Here is a tiny trained network, its code and every weight. The questions are about switching its units off for an input and a class, where a switched-off unit gives its printed mean instead of its output.

import numpy as np


def w(rows, s, z=0):
    codes = np.array(rows[::2]) - 128.0
    scale = np.full(codes.shape[1], s)
    scale[-1] = z or s
    return codes * scale


def f(y):
    return y / 2 * (1 + np.tanh(0.7978845608 * (y + 0.044715 * y**3)))


def log_softmax(a):
    a = a - a.max(-1, keepdims=True)
    return a - np.log(np.exp(a).sum(-1, keepdims=True))


def net(x, mask):
    res = np.array(x, float).reshape(1, 8) / 4 @ E
    y = f(res @ A[0][:, :-1].T + A[0][:, -1])
    res = res + np.where(mask, y, B[0][:, -1]) @ B[0][:, :-1]
    return log_softmax(res[-1] @ U[:, :-1].T + U[:, -1])


A, B = {}, {}
E = w([
[111,140,118,137,134,140,125,127,118,119,138,138],'x0',
[10,87,195,184,107,107,167,225,183,133,129,155],'x1',
[148,123,122,115,125,134,137,128,170,133,107,136],'x2',
[139,114,148,122,121,104,127,130,114,137,128,109],'x3',
[131,181,106,128,129,154,9,216,142,144,98,67],'x4',
[90,140,118,218,16,127,75,44,129,140,90,116],'x5',
[75,176,221,56,140,186,96,65,170,67,175,84],'x6',
[151,35,161,125,123,254,165,151,68,157,77,79],'x7',
],0.0089)
A[0] = w([
[137,136,109,186,28,124,79,33,149,150,109,123,60],'N1',
[129,129,134,151,156,131,170,79,147,164,148,138,80],'N2',
[135,195,92,114,157,1,91,102,182,109,167,159,3],'N3',
[158,150,106,61,247,112,163,180,137,132,163,153,76],'N4',
[61,123,154,155,112,88,149,187,170,106,128,147,132],'N5',
[120,140,114,146,81,135,127,106,139,125,107,121,83],'N6',
[118,135,122,130,104,148,58,161,133,129,107,105,61],'N7',
[87,113,181,154,125,146,153,201,155,136,129,136,86],'N8',
[172,83,143,133,120,234,144,133,87,128,107,97,31],'N9',
[125,137,122,112,123,137,108,136,134,127,121,131,72],'N10',
[179,158,96,111,154,142,91,109,124,155,150,118,81],'N11',
[89,174,218,58,157,175,100,63,178,101,154,84,33],'N12',
[159,141,125,66,189,115,160,180,96,118,153,126,73],'N13',
[143,134,123,110,123,142,121,114,138,123,141,111,69],'N14',
[152,166,108,125,159,136,17,214,145,142,124,98,36],'N15',
[144,115,76,147,111,124,154,152,111,132,101,135,84],'N16',
[123,105,138,123,143,97,233,34,109,113,147,175,72],'N17',
[229,149,57,84,165,134,97,34,66,104,124,118,81],'N18',
[188,116,9,195,136,69,163,197,96,148,113,145,73],'N19',
],0.013,0.0027)
B[0] = w([
[117,96,130,211,121,127,83,111,116,35,95,101,241],'N1',
[145,126,138,105,120,91,154,162,87,103,150,111,154],'N2',
[116,104,106,101,141,251,175,124,55,221,98,101,250],'N3',
[120,90,129,214,111,117,82,98,108,49,102,87,219],'N4',
[80,132,139,140,127,100,128,167,183,176,125,117,211],'N5',
[117,114,128,159,140,110,101,116,96,113,145,88,160],'N6',
[158,127,115,107,129,103,197,125,127,71,132,127,182],'N7',
[73,149,116,147,117,96,124,149,165,183,130,106,204],'N8',
[116,122,93,109,143,219,166,118,71,198,103,106,209],'N9',
[137,133,144,121,131,108,131,134,113,124,147,104,133],'N10',
[91,135,130,136,119,101,132,160,163,150,133,114,178],'N11',
[188,125,160,94,149,116,44,97,118,152,160,228,239],'N12',
[103,123,128,195,98,139,90,92,106,79,104,116,189],'N13',
[129,130,148,114,120,128,115,146,146,135,131,129,138],'N14',
[182,152,96,84,117,86,230,137,143,57,141,116,220],'N15',
[131,142,150,100,143,137,100,102,121,127,153,155,169],'N16',
[192,172,85,75,123,95,204,154,161,59,132,103,224],'N17',
[43,139,149,147,119,72,144,191,208,197,137,131,251],'N18',
[174,136,179,76,147,130,51,92,130,139,167,205,250],'N19',
],0.017,0.016)
U = w([
[57,164,164,153,113,89,124,214,199,190,151,120,185],'0',
[191,153,202,79,174,136,49,94,99,127,200,231,3],'1',
[127,103,137,227,95,137,80,101,79,41,98,82,83],'2',
[208,189,85,61,117,99,228,167,117,48,164,105,177],'3',
[123,123,102,100,165,254,168,139,34,202,100,98,178],'4',
],0.0088,0.0016)

Each question gives the input, the list of numbers given to net, and the class t.
The units are the neurons (one row each of A and B). Each row of codes is followed by its name. A weight is (code - 128) times the scale printed after its matrix; where a second scale follows, it is the last column's (A, B and U).
mask holds one flag per neuron, in row order. A switched-off neuron (its flag False) gives its mean, the last column of its row in B, instead of its output. The means were averaged over made-up inputs and are rounded, as every weight is.
A unit's drop is (log p(t) with every unit on - log p(t) with that unit switched off) / (log p(t) with every unit on - log p(t) with every unit switched off).
The circuit of an input: a set's keep is (log p(t) with only the set's units on - log p(t) with every unit switched off) / (log p(t) with every unit on - log p(t) with every unit switched off). Starting from the 12 units with the biggest drops (on a tie, the unit counted first), units are removed one at a time, each time the one whose removal leaves the highest keep (on an exact tie, the one counted first), for as long as the keep stays at least 0.8.
circuit, biggest first: the units of the circuit, biggest drop first
unit that matters most: the unit with the biggest drop
k most important neurons: the k neurons with the biggest drops, biggest first
drop of u: that unit's drop, to one decimal
input [8,-1,-4,4,7,-1,0,5], class 3: circuit, biggest first : N15
input [0,-4,0,5,-5,4,-6,5], class 1: 3 most important neurons : N19; N3; N15
input [0,-6,4,4,-5,-5,-6,-1], class 0: 3 most important neurons : N18; N12; N11
input [-4,-4,8,3,2,6,-7,4], class 1: 3 most important neurons : N19; N4; N16
input [6,7,2,6,-1,5,4,8], class 4: 4 most important neurons : N9; N18; N11; N17
input [7,-5,2,2,-3,-8,-7,8], class 2: 2 most important neurons : N4; N13
input [-7,-4,3,7,7,2,-8,7], class 1: 3 most important neurons : N19; N3; N17
input [-4,1,0,-4,-6,-8,-6,-5], class 2: 3 most important neurons : N4; N13; N12
input [-5,-3,-7,-1,-6,-2,4,4], class 3: 2 most important neurons : N17; N3
input [2,6,6,0,-4,-6,6,-7], class 4: 4 most important neurons : N3; N18; N19; N1
input [0,-3,6,-7,8,1,7,6], class 3: 3 most important neurons : N15; N19; N7
input [0,5,-4,2,8,-5,-6,-4], class 3: 2 most important neurons : N15; N12
input [-2,4,-8,-2,2,0,8,-6], class 1: drop of N12 : 5.6
input [-6,-8,8,6,-7,-8,-1,8], class 0: drop of N3 : 0.7
input [-1,-4,1,4,0,7,-8,-7], class 1: drop of N4 : 0.2
input [-4,1,-8,-7,-3,4,6,-1], class 1: unit that matters most : N12
